Below is a small trained network, with its code and all its weights. Each question gives an input and a target symbol and asks what happens when units are switched off, that is, made to give their printed mean instead of their output.

import numpy as np


def w(rows, s, z=0):
    codes = np.array(rows[::2]) - 128.0
    scale = np.full(codes.shape[1], s)
    scale[-1] = z or s
    return codes * scale


def f(y):
    return np.maximum(y, 0)


def softmax(a):
    e = np.exp(a - a.max(-1, keepdims=True))
    return e / e.sum(-1, keepdims=True)


def log_softmax(a):
    a = a - a.max(-1, keepdims=True)
    return a - np.log(np.exp(a).sum(-1, keepdims=True))


def net(x, mask):
    ids = ['αβγδζηθλμξπστφψω'.index(c) for c in x.split()]
    T = len(ids)
    res = E[ids] + P[:T]
    q, k, v = (res @ M[0].T for M in (Q, K, V))
    z = softmax(np.where(np.tri(T) > 0, q @ k.T / 3**0.5, -1e9)) @ v
    res = res + np.where(mask[0], z, O[0][:, -1]) @ O[0][:, :-1]
    y = f(res @ A[0][:, :-1].T + A[0][:, -1])
    res = res + np.where(mask[1:9], y, B[0][:, -1]) @ B[0][:, :-1]
    return log_softmax(res[-1] @ U[:, :-1].T + U[:, -1])


Q, K, V, O, A, B = {}, {}, {}, {}, {}, {}
E = w([
[170,150,162,57,108],'α',
[128,94,63,148,83],'β',
[176,199,59,137,183],'γ',
[146,61,89,159,99],'δ',
[150,196,115,87,176],'ζ',
[91,159,127,85,146],'η',
[193,169,78,104,99],'θ',
[123,73,56,126,91],'λ',
[133,30,74,118,117],'μ',
[119,202,109,180,93],'ξ',
[125,165,90,174,96],'π',
[123,116,185,65,164],'σ',
[128,95,59,149,83],'τ',
[23,110,110,167,70],'φ',
[156,113,40,215,149],'ψ',
[65,107,129,117,5],'ω',
],0.025)
P = w([
[130,149,9,111,87],'0',
[146,90,111,130,126],'1',
[146,96,112,124,120],'2',
[147,98,115,126,115],'3',
[142,99,112,127,119],'4',
[146,98,111,124,122],'5',
[145,99,111,125,117],'6',
[145,102,110,127,120],'7',
[142,104,111,122,110],'8',
[142,103,105,126,116],'9',
[140,105,105,124,112],'10',
[139,108,103,126,115],'11',
],0.014)
Q[0] = w([
[229,157,140,113,245],'h1',
[109,120,246,83,145],'h1',
[103,111,138,188,191],'h1',
],0.014)
K[0] = w([
[247,135,182,167,168],'h1',
[92,92,220,109,134],'h1',
[100,61,135,219,171],'h1',
],0.016)
V[0] = w([
[151,135,163,101,166],'h1',
[90,5,130,105,226],'h1',
[131,125,136,217,136],'h1',
],0.014)
O[0] = w([
[179,109,53,177,11,22],'h1',
[106,165,2,53,124,2],'h1',
[118,31,85,231,183,85],'h1',
],0.0088,0.0094)
A[0] = w([
[117,174,148,131,154,114],'n1',
[150,130,144,98,110,20],'n2',
[158,135,181,58,155,145],'n3',
[93,65,125,59,90,156],'n4',
[189,122,84,151,138,147],'n5',
[254,170,97,72,166,116],'n6',
[143,201,133,153,163,114],'n7',
[122,132,165,79,129,8],'n8',
],0.015,0.011)
B[0] = w([
[63,64,125,139,98,161],'n1',
[49,51,143,101,112,141],'n2',
[98,222,138,75,129,250],'n3',
[188,179,59,254,100,215],'n4',
[159,241,189,159,73,176],'n5',
[81,12,141,112,199,233],'n6',
[234,54,11,113,126,170],'n7',
[65,6,27,192,92,150],'n8',
],0.0072,0.013)
U = w([
[133,37,143,112,46,139],'α',
[114,153,173,113,142,84],'β',
[185,87,112,127,124,149],'γ',
[115,145,155,118,151,127],'δ',
[128,103,145,73,194,96],'ζ',
[128,254,137,85,142,205],'η',
[188,164,196,101,102,141],'θ',
[132,74,163,139,109,29],'λ',
[118,148,156,116,155,119],'μ',
[146,113,124,133,81,154],'ξ',
[127,92,154,129,124,64],'π',
[118,87,73,112,102,101],'σ',
[180,169,128,122,61,187],'τ',
[58,53,115,149,141,3],'φ',
[148,148,117,166,117,141],'ψ',
[141,129,144,154,28,155],'ω',
],0.011,0.0054)

Each question gives the input, a string of symbols that net reads in full, and the target symbol t.
The units are the heads (3 rows each of Q, K, V and O) and the neurons (one row each of A and B). Each row of codes is followed by its name. A weight is (code - 128) times the scale printed after its matrix; where a second scale follows, it is the last column's (O, A, B and U).
mask holds one flag per unit, heads first, then neurons. A switched-off unit (its flag False) gives its mean, the last column of its rows in O or B, instead of its output. The means were averaged over made-up inputs and are rounded, as every weight is.
A unit's drop is (log p(t) with every unit on - log p(t) with that unit switched off) / (log p(t) with every unit on - log p(t) with every unit switched off).
The circuit of an input: a set's keep is (log p(t) with only the set's units on - log p(t) with every unit switched off) / (log p(t) with every unit on - log p(t) with every unit switched off). Starting from all 9 units, units are removed one at a time, each time the one whose removal leaves the highest keep (on an exact tie, the one counted first), for as long as the keep stays at least 0.8.
units of the circuit, in order: the units of the circuit, biggest drop first
top k neurons: the k neurons with the biggest drops, biggest first
drop when u is switched off: that unit's drop, to one decimal
input α λ η β σ π α α γ, target γ: top neuron => (n7)
input η σ β η δ γ η φ ψ τ, target τ: units of the circuit, in order => (h1; n6)
input φ η α ζ, target ζ: top 3 neurons => (n6; n4; n3)
input μ τ σ ω π, target σ: units of the circuit, in order => (h1; n7; n3)
input θ θ η ξ σ γ λ δ, target θ: units of the circuit, in order => (h1; n6)
input ψ μ ω μ, target φ: top 2 neurons => (n3; n7)
input λ θ π η σ γ λ θ η π, target η: top 2 neurons => (n6; n8)
input ω ψ η π ω η, target η: top 2 neurons => (n3; n6)
input ζ ω τ θ τ ψ λ σ σ τ, target ω: top 3 neurons => (n6; n3; n7)
input ζ η β γ ω λ λ, target ω: top 2 neurons => (n6; n4)
input ξ ω η γ, target γ: top 3 neurons => (n7; n6; n3)
input ψ ψ β ψ δ δ τ, target φ: top 2 neurons => (n3; n4)
input λ ξ γ δ λ ψ η, target η: top 2 neurons => (n6; n3)
input ψ ω π, target φ: units of the circuit, in order => (h1)
input ζ α σ ψ α α, target α: drop when n2 is switched off => 0.3
input ω α θ, target θ: drop when n6 is switched off => -0.2
input μ β τ τ α μ ξ ζ λ, target σ: drop when n5 is switched off => 0.2
